Here is a tiny trained network, its code and every weight. The questions are about switching its units off for an input and a target symbol, where a switched-off unit gives its printed mean instead of its output.

import numpy as np


def w(rows, s, z=0):
    codes = np.array(rows[::2]) - 128.0
    scale = np.full(codes.shape[1], s)
    scale[-1] = z or s
    return codes * scale


def norm(h):
    return h / np.sqrt((h * h).mean(-1, keepdims=True) + 1e-5)


def softmax(a):
    e = np.exp(a - a.max(-1, keepdims=True))
    return e / e.sum(-1, keepdims=True)


def log_softmax(a):
    a = a - a.max(-1, keepdims=True)
    return a - np.log(np.exp(a).sum(-1, keepdims=True))


def net(x, mask):
    ids = ['αβγδζηθλμξπτφω'.index(c) for c in x.split()]
    T = len(ids)
    res = E[ids] + P[:T]
    u = 0
    for l in range(3):
        r = norm(res)
        for j in range(2):
            rows = slice(2 * j, 2 * j + 2)
            q, k, v = (r @ M[l][rows].T for M in (Q, K, V))
            z = softmax(np.where(np.tri(T) > 0, q @ k.T / 2**0.5, -1e9)) @ v
            o = O[l][rows]
            res = res + np.where(mask[u + j], z, o[:, -1]) @ o[:, :-1]
        u += 2
    return log_softmax(norm(res)[-1] @ U[:, :-1].T + U[:, -1])


Q, K, V, O = {}, {}, {}, {}
E = w([
[126,119,104,121],'α',
[175,97,119,129],'β',
[106,125,73,132],'γ',
[173,118,102,147],'δ',
[157,128,109,136],'ζ',
[17,162,141,159],'η',
[93,99,106,98],'θ',
[145,254,187,205],'λ',
[132,86,53,130],'μ',
[151,123,114,132],'ξ',
[125,72,175,121],'π',
[159,128,94,144],'τ',
[71,91,45,114],'φ',
[144,158,69,119],'ω',
],0.021)
P = w([
[132,117,192,100],'0',
[253,180,15,40],'1',
[87,31,194,174],'2',
[40,144,76,214],'3',
[201,173,19,45],'4',
[112,8,199,159],'5',
[14,158,70,207],'6',
[192,146,34,63],'7',
[167,56,202,170],'8',
[42,180,86,226],'9',
[199,227,54,105],'10',
],0.014)
Q[0] = w([
[43,44,131,162],'L0H0',
[124,80,161,49],'L0H0',
[122,250,128,35],'L0H1',
[92,149,144,2],'L0H1',
],0.013)
K[0] = w([
[107,143,247,84],'L0H0',
[192,110,103,17],'L0H0',
[32,205,206,139],'L0H1',
[141,242,249,148],'L0H1',
],0.012)
V[0] = w([
[115,90,105,221],'L0H0',
[92,169,119,200],'L0H0',
[92,175,204,138],'L0H1',
[106,7,72,84],'L0H1',
],0.012)
O[0] = w([
[82,29,99,59,200],'L0H0',
[95,54,98,178,212],'L0H0',
[197,22,71,193,52],'L0H1',
[2,106,125,32,253],'L0H1',
],0.0095,0.0054)
Q[1] = w([
[109,33,192,132],'L1H0',
[158,187,67,72],'L1H0',
[241,125,113,117],'L1H1',
[202,201,11,130],'L1H1',
],0.012)
K[1] = w([
[133,134,150,177],'L1H0',
[82,141,3,121],'L1H0',
[159,58,148,175],'L1H1',
[59,69,196,193],'L1H1',
],0.012)
V[1] = w([
[167,69,229,178],'L1H0',
[200,185,115,149],'L1H0',
[92,104,166,137],'L1H1',
[78,252,111,101],'L1H1',
],0.013)
O[1] = w([
[12,73,201,169,11],'L1H0',
[173,191,200,168,66],'L1H0',
[195,172,104,122,113],'L1H1',
[83,191,146,245,253],'L1H1',
],0.011,0.0064)
Q[2] = w([
[43,58,149,166],'L2H0',
[99,125,9,195],'L2H0',
[127,47,180,114],'L2H1',
[169,153,152,164],'L2H1',
],0.011)
K[2] = w([
[239,133,68,1],'L2H0',
[132,141,198,154],'L2H0',
[185,130,157,137],'L2H1',
[149,167,76,121],'L2H1',
],0.0083)
V[2] = w([
[166,186,26,133],'L2H0',
[104,172,63,197],'L2H0',
[211,148,175,151],'L2H1',
[3,77,114,100],'L2H1',
],0.011)
O[2] = w([
[168,205,227,95,206],'L2H0',
[232,191,160,139,187],'L2H0',
[73,173,128,51,30],'L2H1',
[143,129,130,253,254],'L2H1',
],0.011,0.007)
U = w([
[230,151,99,75,255],'α',
[161,129,74,133,213],'β',
[153,57,115,205,170],'γ',
[125,140,133,135,82],'δ',
[145,149,152,78,72],'ζ',
[79,19,170,82,110],'η',
[152,156,143,143,29],'θ',
[118,86,167,4,90],'λ',
[50,147,58,136,86],'μ',
[149,142,135,83,81],'ξ',
[73,143,72,117,61],'π',
[135,129,133,133,85],'τ',
[171,93,210,244,53],'φ',
[133,142,131,136,66],'ω',
],0.015,0.0091)

Each question gives the input, a string of symbols that net reads in full, and the target symbol t.
The units are the heads (2 rows each of Q, K, V and O). Each row of codes is followed by its name. A weight is (code - 128) times the scale printed after its matrix; where a second scale follows, it is the last column's (O and U).
mask holds one flag per head, layer by layer. A switched-off head (its flag False) gives its mean, the last column of its rows in O, instead of its output. The means were averaged over made-up inputs and are rounded, as every weight is.
A unit's drop is (log p(t) with every unit on - log p(t) with that unit switched off) / (log p(t) with every unit on - log p(t) with every unit switched off).
The circuit of an input: a set's keep is (log p(t) with only the set's units on - log p(t) with every unit switched off) / (log p(t) with every unit on - log p(t) with every unit switched off). Starting from all 6 units, units are removed one at a time, each time the one whose removal leaves the highest keep (on an exact tie, the one counted first), for as long as the keep stays at least 0.8.
circuit, biggest first: the units of the circuit, biggest drop first
most important unit: the unit with the biggest drop
heads that matter: for each layer, one digit per head in row order, 1 if its drop is at least 0.15 and else 0, layers parted by /
drop of u: that unit's drop, to one decimal
input η ξ η δ λ η λ η φ, target η: circuit, biggest first -> [L0H1, L1H1]
input η β μ η η γ λ η θ, target η: circuit, biggest first -> [L1H1]
input η η η, target η: heads that matter -> 01 / 01 / 00
input η η λ δ η η ζ φ φ, target η: circuit, biggest first -> [L0H1, L1H0]
input η ζ η θ δ η, target η: circuit, biggest first -> [L1H1, L0H1]
input η μ θ μ η η μ φ ω, target η: heads that matter -> 11 / 01 / 00
input η μ η δ δ τ, target η: circuit, biggest first -> [L1H1, L1H0]
input φ λ ζ η η θ, target φ: heads that matter -> 00 / 00 / 11
input μ μ μ φ η γ φ η φ, target μ: heads that matter -> 01 / 10 / 00
input λ λ μ, target λ: circuit, biggest first -> [L0H1, L2H1]
input α δ ξ η α δ, target α: heads that matter -> 11 / 00 / 01
input π μ δ μ η μ λ φ, target α: circuit, biggest first -> [L1H1, L0H1]
input α φ β φ λ α μ ζ ζ, target α: circuit, biggest first -> [L0H0, L0H1, L1H0]
input μ η η φ η, target γ: heads that matter -> 01 / 00 / 01
input φ η μ, target φ: most important unit -> L2H1
input η φ η β μ λ, target η: circuit, biggest first -> [L1H1, L0H1, L0H0]
input λ φ η λ τ μ λ φ η β, target μ: heads that matter -> 01 / 00 / 00
input φ α φ φ ω μ, target φ: heads that matter -> 10 / 01 / 11
input α α λ φ η, target α: heads that matter -> 11 / 01 / 01
input α θ η β β δ ω φ, target α: heads that matter -> 10 / 10 / 00
input η η μ γ ξ μ η φ π, target η: heads that matter -> 01 / 11 / 00
input η λ ω β τ γ, target η: heads that matter -> 01 / 01 / 00
input ζ μ ζ ξ π τ τ φ φ δ, target μ: heads that matter -> 01 / 00 / 00
input ω ζ β ω φ ω τ β φ δ, target μ: heads that matter -> 11 / 00 / 00
input μ ζ ω, target μ: circuit, biggest first -> [L0H1]
input λ τ π, target λ: heads that matter -> 01 / 00 / 01
input φ η η π λ η η γ φ, target φ: circuit, biggest first -> [L2H0]
input η η δ ξ τ ζ λ λ γ, target η: drop of L0H1 -> 0.6
input λ α μ, target λ: drop of L0H1 -> 0.6
